Below are the code and all the weights of a small trained network. Each question names an input and a class and asks about switching units off, where a switched-off unit gives its printed mean instead of its output.

import numpy as np


def w(rows, s, z=0):
    codes = np.array(rows[::2]) - 128.0
    scale = np.full(codes.shape[1], s)
    scale[-1] = z or s
    return codes * scale


def f(y):
    return np.maximum(y, 0)


def log_softmax(a):
    a = a - a.max(-1, keepdims=True)
    return a - np.log(np.exp(a).sum(-1, keepdims=True))


def net(x, mask):
    res = np.array(x, float).reshape(1, 4) / 4 @ E
    y = f(res @ A[0][:, :-1].T + A[0][:, -1])
    res = res + np.where(mask, y, B[0][:, -1]) @ B[0][:, :-1]
    return log_softmax(res[-1] @ U[:, :-1].T + U[:, -1])


A, B = {}, {}
E = w([
[237,70,165,109,186,173,179,64,105,64],'x0',
[16,119,133,21,31,108,2,107,104,182],'x1',
[70,149,205,116,89,201,49,39,26,190],'x2',
[154,101,93,165,88,106,122,104,117,88],'x3',
],0.0097)
A[0] = w([
[205,107,163,67,199,164,122,170,177,169,93],'n1',
[229,72,197,107,203,154,205,122,149,11,68],'n2',
[161,203,250,192,181,225,137,110,92,201,80],'n3',
[217,139,195,184,96,205,90,25,59,118,175],'n4',
[193,73,37,144,84,39,106,81,227,126,3],'n5',
[171,134,187,115,132,254,122,33,52,118,83],'n6',
[185,34,54,90,92,49,113,56,115,52,125],'n7',
[155,145,7,203,121,28,145,254,185,88,114],'n8',
],0.0069,0.0054)
B[0] = w([
[57,143,186,86,71,2,142,152,56,177,169],'n1',
[82,160,159,94,58,161,64,42,105,178,248],'n2',
[176,171,67,215,167,201,177,152,234,80,177],'n3',
[158,134,123,155,133,49,159,94,154,164,199],'n4',
[143,219,97,136,126,202,164,62,167,95,170],'n5',
[190,177,65,142,206,204,244,61,206,49,187],'n6',
[205,62,157,133,177,96,175,208,66,134,181],'n7',
[201,130,81,187,170,123,204,173,152,115,254],'n8',
],0.0074,0.014)
U = w([
[213,107,105,176,221,112,218,175,145,55,255],'0',
[7,141,119,97,36,109,27,98,120,198,1],'1',
],0.013,0.0017)

Each question gives the input, the list of numbers given to net, and the class t.
The units are the neurons (one row each of A and B). Each row of codes is followed by its name. A weight is (code - 128) times the scale printed after its matrix; where a second scale follows, it is the last column's (A, B and U).
mask holds one flag per neuron, in row order. A switched-off neuron (its flag False) gives its mean, the last column of its row in B, instead of its output. The means were averaged over made-up inputs and are rounded, as every weight is.
A unit's drop is (log p(t) with every unit on - log p(t) with that unit switched off) / (log p(t) with every unit on - log p(t) with every unit switched off).
The circuit of an input: a set's keep is (log p(t) with only the set's units on - log p(t) with every unit switched off) / (log p(t) with every unit on - log p(t) with every unit switched off). Starting from all 8 units, units are removed one at a time, each time the one whose removal leaves the highest keep (on an exact tie, the one counted first), for as long as the keep stays at least 0.8.
units of the circuit, in order: the units of the circuit, biggest drop first
top k neurons: the k neurons with the biggest drops, biggest first
drop when u is switched off: that unit's drop, to one decimal
input [-6,6,-8,0], class 0: units of the circuit, in order -> n8
input [-4,4,-2,6], class 0: top 3 neurons -> n2, n1, n7
input [7,3,-3,-4], class 1: units of the circuit, in order -> n8, n2
input [-2,0,5,4], class 0: top 4 neurons -> n2, n6, n1, n4
input [-4,-1,5,-5], class 0: top 3 neurons -> n2, n3, n1
input [4,5,2,-7], class 0: top 2 neurons -> n2, n6
input [0,3,5,-2], class 0: top 4 neurons -> n2, n6, n3, n1
input [2,6,-4,-3], class 1: top 3 neurons -> n8, n6, n3
input [-5,-3,4,4], class 1: top 2 neurons -> n8, n6
input [0,2,1,-8], class 1: top 3 neurons -> n8, n6, n7
input [-5,-2,6,-6], class 0: top 2 neurons -> n3, n2
input [5,6,-5,-8], class 1: drop when n8 is switched off -> 0.2
input [8,4,8,6], class 0: drop when n8 is switched off -> 0.0
input [4,5,8,2], class 0: top neuron -> n6
input [-3,-1,1,-2], class 1: drop when n7 is switched off -> 0.2
input [7,4,-5,-4], class 1: drop when n2 is switched off -> 0.1
